Look-ups in named tables: a row name and a column name give one cell, copied from the table.

totomiz:
,kilom,lus,ket,sog,suniv,suv,zuk,radur
leriv,108,136,186,98,123,119,129,193
fulosi,111,160,158,113,138,136,153,189
zenad,75,105,183,94,89,126,111,190
bupun,101,169,145,50,120,158,124,200
tifabod,68,164,121,77,120,99,111,189

tifabod, zuk: 111
fulosi, ket: 158
tifabod, lus: 164
tifabod, kilom: 68
bupun, kilom: 101
tifabod, sog: 77
bupun, suniv: 120
Row with the largest suv: bupun

sakez:
,mep,mutu,feke,zatagif,kefogal,nemusun,lanun,rir,dibeto,fek
gerafo,117,122,161,195,158,100,57,232,232,156
dakamuf,137,117,169,175,158,65,59,220,231,186
dadab,144,112,167,167,140,27,56,211,215,192
tez,147,119,164,205,158,82,49,213,231,175
raz,125,135,159,187,170,105,43,237,218,177
bufuvil,130,119,144,204,164,88,37,214,221,177
dolu,144,119,160,204,162,82,47,211,231,176

lanun of raz = 43
feke of dakamuf = 169
zatagif of tez = 205
kefogal of tez = 158
nemusun of tez = 82
nemusun of gerafo = 100
fek of bufuvil = 177
mep of raz = 125
dibeto of dolu = 231

sur =
	lage	nov	bulap	fadot	ruson
tegume	225	140	127	204	201
buka	185	237	228	213	131
gazit	98	167	163	91	236
kosaz	94	139	177	108	231
fofa	162	197	202	248	32
niler	246	163	162	222	202
duvoniv	95	197	172	185	92
sidekar	197	134	111	243	201
bodof	198	187	158	139	119
taf	128	168	153	229	200
rogobu	114	168	142	104	186
tivaku	108	188	247	82	247
rut	237	110	88	139	165

What is the lage of sidekar in sur?
197
What is the nov of rut in sur?
110
What is the fadot of niler in sur?
222
What is the bulap of sidekar in sur?
111
What is the nov of bodof in sur?
187
What is the lage of rogobu in sur?
114
What is the ruson of rogobu in sur?
186
What is the fadot of tivaku in sur?
82
What is the bulap of fofa in sur?
202
What is the ruson of fofa in sur?
32

zov =
         ved  veg  dad  por  zor
zikiron  0.4  0.6  0.6  0.6  0.4
bam      0.8  0.5  0.4  0.7  0.8
duk      0.5  0.5  0.5  0.5  0.5
tubiru   0.7  0.6  0.7  0.7  0.6
vinuvu   0.8  0.6  0.4  0.6  0.8
mil      0.2  0.4  0.4  0.6  0.1

What is the dad of tubiru in zov? 0.7
What is the zor of duk in zov? 0.5
What is the dad of mil in zov? 0.4
What is the zor of bam in zov? 0.8
What is the veg of duk in zov? 0.5
What is the zor of vinuvu in zov? 0.8
What is the zor of zikiron in zov? 0.4

Table vekupir
         nudoko  zim  zona
giteved      40   44    57
vorizop      27   26    23
rukadam      58   49    87
nivate       57    8    35
kududep      37    8    13
bupak        38   16    23
buk          17   24     8
pud          33   35    41
nakaz        36   26    33
dukit        25   36    34
kek           9   57    39
nilivo       33   13    14

zim of pud is 35
nudoko of nilivo is 33
zona of giteved is 57
nudoko of kududep is 37
zim of nakaz is 26
nudoko of buk is 17
zona of vorizop is 23
zona of kududep is 13
zim of rukadam is 49
nudoko of giteved is 40
zim of bupak is 16
zim of kududep is 8
zona of nivate is 35
zim of nilivo is 13
zona of pud is 41
nudoko of nakaz is 36
zim of buk is 24

fafis =
|  | ladum | leme | koral | moz | mapi | ziful |
|---|---|---|---|---|---|---|
| reb | 4.88 | 2.15 | 7.12 | 4.70 | 4.99 | 1.31 |
| daku | 3.72 | 2.93 | 0.42 | 1.45 | 6.24 | 4.24 |
| pezem | 7.55 | 5.59 | 2.56 | 6.29 | 4.17 | 3.23 |
| nop | 1.61 | 0.83 | 4.78 | 3.59 | 4.95 | 4.59 |
| guf | 2.40 | 7.29 | 5.94 | 6.12 | 5.02 | 2.88 |
| butuk | 2.62 | 5.20 | 7.21 | 1.60 | 6.14 | 0.56 |
| togupe | 2.88 | 1.61 | 2.41 | 4.43 | 2.05 | 2.16 |
| bedesob | 3.19 | 1.23 | 5.58 | 7.67 | 4.10 | 6.93 |
| panibun | 2.95 | 6.17 | 1.24 | 3.12 | 0.93 | 6.26 |
| kefig | 4.89 | 4.92 | 0.48 | 3.68 | 1.62 | 7.20 |
| vog | 5.80 | 7.18 | 1.19 | 6.67 | 1.96 | 2.39 |
| bovela | 4.36 | 1.70 | 5.56 | 4.22 | 7.06 | 3.76 |
| val | 5.13 | 4.02 | 3.49 | 2.13 | 3.92 | 0.75 |

val, moz: 2.13
vog, ladum: 5.80
guf, mapi: 5.02
guf, ziful: 2.88
pezem, koral: 2.56
nop, ladum: 1.61
togupe, moz: 4.43
panibun, moz: 3.12
butuk, ladum: 2.62
val, ziful: 0.75
kefig, koral: 0.48
val, ladum: 5.13
pezem, moz: 6.29
daku, koral: 0.42
val, leme: 4.02

Table tofov
         fotisuf  nas  mebim  vuki  tol  posil  materok
narigam      108  111    111   112  113     89      151
nufize       140   63    140   149  112    165      153
rigum         99  129     93   134  112     96      161
zaka         123  106    105   149  183    139      125
mufe         119  129     99   121  130    118      118
mula         142  179    126   161  177     89      160
livig         56  197    110   126  180     72      124
gov          120  165    226    78  145    108      123
turu         116  170     93   155  131     79      160
gaf           56  101    135   119  171    171      113
muvibev       96  117    108   136  195    188      102
kupa         114  109    160   114  141    145      119
davopet       99  216    117    89  100     52       90
pef          153  108    131   112  129    109      120

What is the fotisuf of turu in tofov? 116
What is the tol of livig in tofov? 180
What is the nas of muvibev in tofov? 117
What is the materok of kupa in tofov? 119
What is the posil of gov in tofov? 108
What is the posil of livig in tofov? 72
What is the vuki of narigam in tofov? 112
What is the fotisuf of davopet in tofov? 99
What is the fotisuf of narigam in tofov? 108
What is the nas of nufize in tofov? 63
What is the materok of nufize in tofov? 153
What is the mebim of mufe in tofov? 99
What is the materok of turu in tofov? 160

sefugo.csv
,nok,veloru,butez,napel,saf,dasorom
fepom,57114,-45620,70721,73817,39112,86832
mir,26879,-51384,64021,52328,50658,88907
bivo,35345,-57149,61341,64049,52582,90981
tig,48648,-11030,41241,79678,79522,74385
vuf,32926,-16795,76081,36699,33339,76460

vuf, napel => 36699
mir, veloru => -51384
bivo, dasorom => 90981
vuf, veloru => -16795
mir, saf => 50658
bivo, nok => 35345
bivo, butez => 61341

puni
         babonu  guze  nus  kom  tavogaz
ruv          85    85  172  156      205
buko         84   178   83   67      110
lotek        89    69  125   88      110
foripo      116   103  103  157      133
mumo         99   166  134  135      137
nabogog      10   169  201  169      170
boz         109   111   66   13       98
dil         160   119  164  159      117
sikom       108   158   39    6      143
kigi         87    81  146  157      154
razune      133   142   47   67      121
sen         109    61   54  170      159
zotu        107   119   64  159       60

nus of lotek: 125
nus of kigi: 146
babonu of razune: 133
guze of razune: 142
guze of dil: 119
babonu of mumo: 99
kom of ruv: 156
kom of lotek: 88
nus of ruv: 172
kom of boz: 13
guze of foripo: 103
kom of zotu: 159
nus of mumo: 134
nus of razune: 47

Table fopu
,bis,sunonek,rufamu,vup,nosi,lilu,feb,gil,dezo
riru,-13,-4,35,-2,26,6,5,6,-62
minog,-54,-17,13,7,5,12,-5,1,-49
mar,15,-21,-21,23,16,19,9,-15,69
vevuz,-12,-9,-2,5,-4,-17,-15,15,-72
fovotor,19,25,-25,3,-12,14,0,-1,-2
figepo,9,10,-6,-2,-4,-16,20,8,89
kof,7,7,7,16,25,-13,22,3,-87
libog,8,-2,2,10,-15,-8,-3,8,18
dusu,-5,25,32,10,-1,26,-10,2,-8
kog,35,16,-10,-2,16,31,-10,-15,-10
rasum,-11,-3,6,1,4,30,7,-9,25

sunonek of riru is -4
rufamu of kof is 7
sunonek of rasum is -3
rufamu of minog is 13
gil of figepo is 8
feb of mar is 9
gil of rasum is -9
bis of minog is -54
gil of riru is 6
lilu of kof is -13
lilu of dusu is 26
gil of fovotor is -1
gil of minog is 1
rufamu of rasum is 6
feb of riru is 5
nosi of vevuz is -4
rufamu of riru is 35
nosi of fovotor is -12

